Here is a tiny trained network, its code and every weight. The questions are about switching its units off for an input and a class, where a switched-off unit gives its printed mean instead of its output.

import numpy as np


def w(rows, s, z=0):
    codes = np.array(rows[::2]) - 128.0
    scale = np.full(codes.shape[1], s)
    scale[-1] = z or s
    return codes * scale


def f(y):
    return y / 2 * (1 + np.tanh(0.7978845608 * (y + 0.044715 * y**3)))


def log_softmax(a):
    a = a - a.max(-1, keepdims=True)
    return a - np.log(np.exp(a).sum(-1, keepdims=True))


def net(x, mask):
    res = np.array(x, float).reshape(1, 5) / 4 @ E
    y = f(res @ A[0][:, :-1].T + A[0][:, -1])
    res = res + np.where(mask, y, B[0][:, -1]) @ B[0][:, :-1]
    return log_softmax(res[-1] @ U[:, :-1].T + U[:, -1])


A, B = {}, {}
E = w([
[153,180,88,156,45,111,148,66,2,119,102],'x0',
[124,95,55,200,162,187,169,179,109,39,147],'x1',
[204,148,151,40,83,203,180,167,130,114,120],'x2',
[91,146,99,55,69,45,142,155,179,47,171],'x3',
[221,106,29,56,190,111,95,61,140,140,119],'x4',
],0.0091)
A[0] = w([
[129,126,157,89,115,87,120,106,137,181,138,44],'N1',
[199,130,130,26,99,228,153,155,134,104,132,100],'N2',
[158,131,38,104,174,144,135,110,126,113,138,82],'N3',
[119,147,98,103,107,99,116,140,157,77,143,64],'N4',
[187,115,35,63,179,125,120,95,140,137,127,100],'N5',
[172,126,98,76,155,87,120,102,134,171,115,98],'N6',
[157,126,137,86,119,191,152,119,140,108,112,80],'N7',
[95,144,214,147,74,141,136,138,128,122,130,63],'N8',
[123,133,103,162,111,84,121,109,84,124,125,95],'N9',
[136,113,137,98,194,109,135,178,181,111,124,83],'N10',
[153,117,23,185,165,201,149,173,119,6,137,65],'N11',
[120,122,65,174,190,40,97,83,142,137,127,92],'N12',
[115,126,113,89,120,75,138,122,137,77,145,36],'N13',
[115,131,106,91,93,78,126,135,124,73,136,223],'N14',
[130,123,139,142,167,193,128,112,123,164,121,49],'N15',
[111,121,78,111,107,99,150,162,147,55,138,102],'N16',
[158,153,208,44,91,58,109,91,123,241,126,86],'N17',
[138,112,128,57,74,58,134,123,144,69,139,87],'N18',
[133,140,76,145,146,176,141,141,121,65,145,51],'N19',
[126,111,161,93,209,167,108,146,232,134,138,94],'N20',
[137,132,155,145,122,137,138,140,123,134,132,254],'N21',
[159,122,71,118,99,105,116,93,66,116,122,96],'N22',
[138,146,128,156,90,105,148,99,93,119,122,96],'N23',
[159,137,122,106,73,155,148,122,79,119,117,116],'N24',
[184,117,140,164,169,223,114,91,70,209,123,145],'N25',
[94,121,192,172,73,145,157,173,121,91,131,86],'N26',
[169,119,116,118,141,120,114,96,136,112,129,40],'N27',
[163,113,124,175,152,175,141,134,117,157,133,88],'N28',
[169,106,159,151,153,126,130,134,99,157,130,43],'N29',
[140,143,142,151,161,179,123,112,122,182,136,40],'N30',
[161,140,101,132,63,126,129,102,75,136,126,87],'N31',
[163,138,145,84,91,186,125,156,121,123,136,63],'N32',
[78,122,107,189,157,68,115,117,135,139,135,67],'N33',
],0.013,0.007)
B[0] = w([
[131,27,100,87,120,142,117,137,112,115,66,167],'N1',
[124,111,169,168,173,2,134,126,131,133,169,227],'N2',
[134,120,173,133,81,178,110,190,115,114,144,184],'N3',
[145,145,102,122,126,114,133,183,108,140,57,165],'N4',
[111,170,225,127,104,191,119,184,126,122,174,221],'N5',
[128,114,180,126,93,182,115,183,124,110,141,191],'N6',
[121,73,118,128,135,52,119,165,126,135,138,165],'N7',
[133,99,159,110,101,172,105,226,113,110,147,195],'N8',
[135,101,83,109,149,106,139,152,121,131,179,165],'N9',
[135,138,50,111,149,149,133,118,107,133,186,173],'N10',
[125,39,175,96,119,172,119,22,127,130,60,238],'N11',
[125,99,165,154,153,22,133,147,130,132,165,199],'N12',
[124,117,65,93,105,100,111,204,133,124,61,162],'N13',
[123,238,145,194,151,140,143,85,142,144,98,212],'N14',
[135,137,81,88,116,97,108,177,120,129,73,162],'N15',
[122,158,98,134,113,126,121,134,144,142,60,189],'N16',
[126,33,158,117,115,167,123,32,120,116,49,253],'N17',
[132,193,110,145,120,124,135,136,151,140,56,201],'N18',
[132,49,110,100,106,136,121,110,115,105,76,171],'N19',
[131,151,21,105,150,169,153,93,110,131,201,214],'N20',
[122,204,182,161,135,132,136,75,149,118,157,187],'N21',
[132,136,56,98,145,162,133,131,114,134,188,191],'N22',
[125,115,65,87,155,150,120,140,138,130,176,168],'N23',
[133,115,77,112,154,101,137,139,118,137,188,189],'N24',
[126,254,134,174,133,127,144,112,157,143,59,242],'N25',
[136,122,194,107,100,182,101,206,113,128,163,212],'N26',
[126,91,111,92,105,141,93,196,122,121,125,142],'N27',
[121,133,94,130,107,122,125,141,132,135,71,168],'N28',
[124,114,78,99,108,103,121,178,124,106,81,144],'N29',
[125,99,63,102,102,110,125,208,135,115,70,162],'N30',
[122,103,39,97,153,158,139,131,131,121,175,188],'N31',
[116,73,108,113,158,51,117,166,120,128,141,169],'N32',
[145,88,151,113,163,18,139,152,123,130,145,181],'N33',
],0.024,0.015)
U = w([
[106,49,157,86,132,169,104,53,109,107,69,158],'0',
[106,212,91,128,131,117,115,179,151,155,42,140],'1',
[103,134,210,99,111,192,69,226,89,95,187,104],'2',
[100,82,162,132,206,5,124,166,110,139,173,135],'3',
[116,137,30,62,191,184,146,124,89,134,210,104],'4',
[111,221,221,230,155,154,161,1,163,136,182,254],'5',
[142,107,102,156,59,96,131,149,159,82,157,78],'6',
[166,110,98,177,62,133,105,106,165,128,161,79],'7',
],0.0082,0.0067)

Each question gives the input, the list of numbers given to net, and the class t.
The units are the neurons (one row each of A and B). Each row of codes is followed by its name. A weight is (code - 128) times the scale printed after its matrix; where a second scale follows, it is the last column's (A, B and U).
mask holds one flag per neuron, in row order. A switched-off neuron (its flag False) gives its mean, the last column of its row in B, instead of its output. The means were averaged over made-up inputs and are rounded, as every weight is.
A unit's drop is (log p(t) with every unit on - log p(t) with that unit switched off) / (log p(t) with every unit on - log p(t) with every unit switched off).
The circuit of an input: a set's keep is (log p(t) with only the set's units on - log p(t) with every unit switched off) / (log p(t) with every unit on - log p(t) with every unit switched off). Starting from the 12 units with the biggest drops (on a tie, the unit counted first), units are removed one at a time, each time the one whose removal leaves the highest keep (on an exact tie, the one counted first), for as long as the keep stays at least 0.8.
circuit, biggest first: the units of the circuit, biggest drop first
k most important neurons: the k neurons with the biggest drops, biggest first
drop of u: that unit's drop, to one decimal
input [-5,8,0,0,-1], class 0: circuit, biggest first -> N11
input [0,-3,3,5,-5], class 1: 4 most important neurons -> N18, N5, N14, N6
input [-5,6,4,-5,8], class 2: 3 most important neurons -> N5, N3, N17
input [7,6,5,0,-2], class 4: 4 most important neurons -> N17, N24, N31, N22
input [6,6,5,-7,-2], class 1: 2 most important neurons -> N25, N17
input [7,-3,2,-1,-6], class 4: 2 most important neurons -> N31, N5
input [3,-2,-8,7,0], class 3: 4 most important neurons -> N12, N33, N25, N9
input [3,0,-8,-7,-7], class 3: 2 most important neurons -> N33, N18
input [-8,3,1,4,-7], class 4: 3 most important neurons -> N20, N10, N5
input [7,-5,-7,-2,8], class 2: 2 most important neurons -> N5, N6
input [-7,2,-7,-3,5], class 3: 4 most important neurons -> N12, N33, N22, N31
input [1,5,7,7,-2], class 1: 4 most important neurons -> N16, N18, N14, N12
input [6,0,-5,1,-6], class 2: 3 most important neurons -> N26, N20, N8
input [7,-5,2,-4,5], class 4: circuit, biggest first -> N22
input [-8,8,-8,0,-4], class 0: 2 most important neurons -> N11, N2
input [8,3,8,4,-5], class 3: 4 most important neurons -> N2, N20, N32, N7
input [4,-5,0,3,6], class 2: 2 most important neurons -> N5, N11
input [6,4,5,-3,-3], class 4: drop of N23 -> 0.1
input [4,4,-7,-5,-1], class 3: drop of N12 -> 0.2
input [-5,5,-3,-6,-3], class 1: drop of N15 -> 0.1
input [-1,-4,-3,-5,1], class 1: circuit, biggest first -> N25
input [-5,3,2,1,7], class 2: drop of N13 -> 0.0
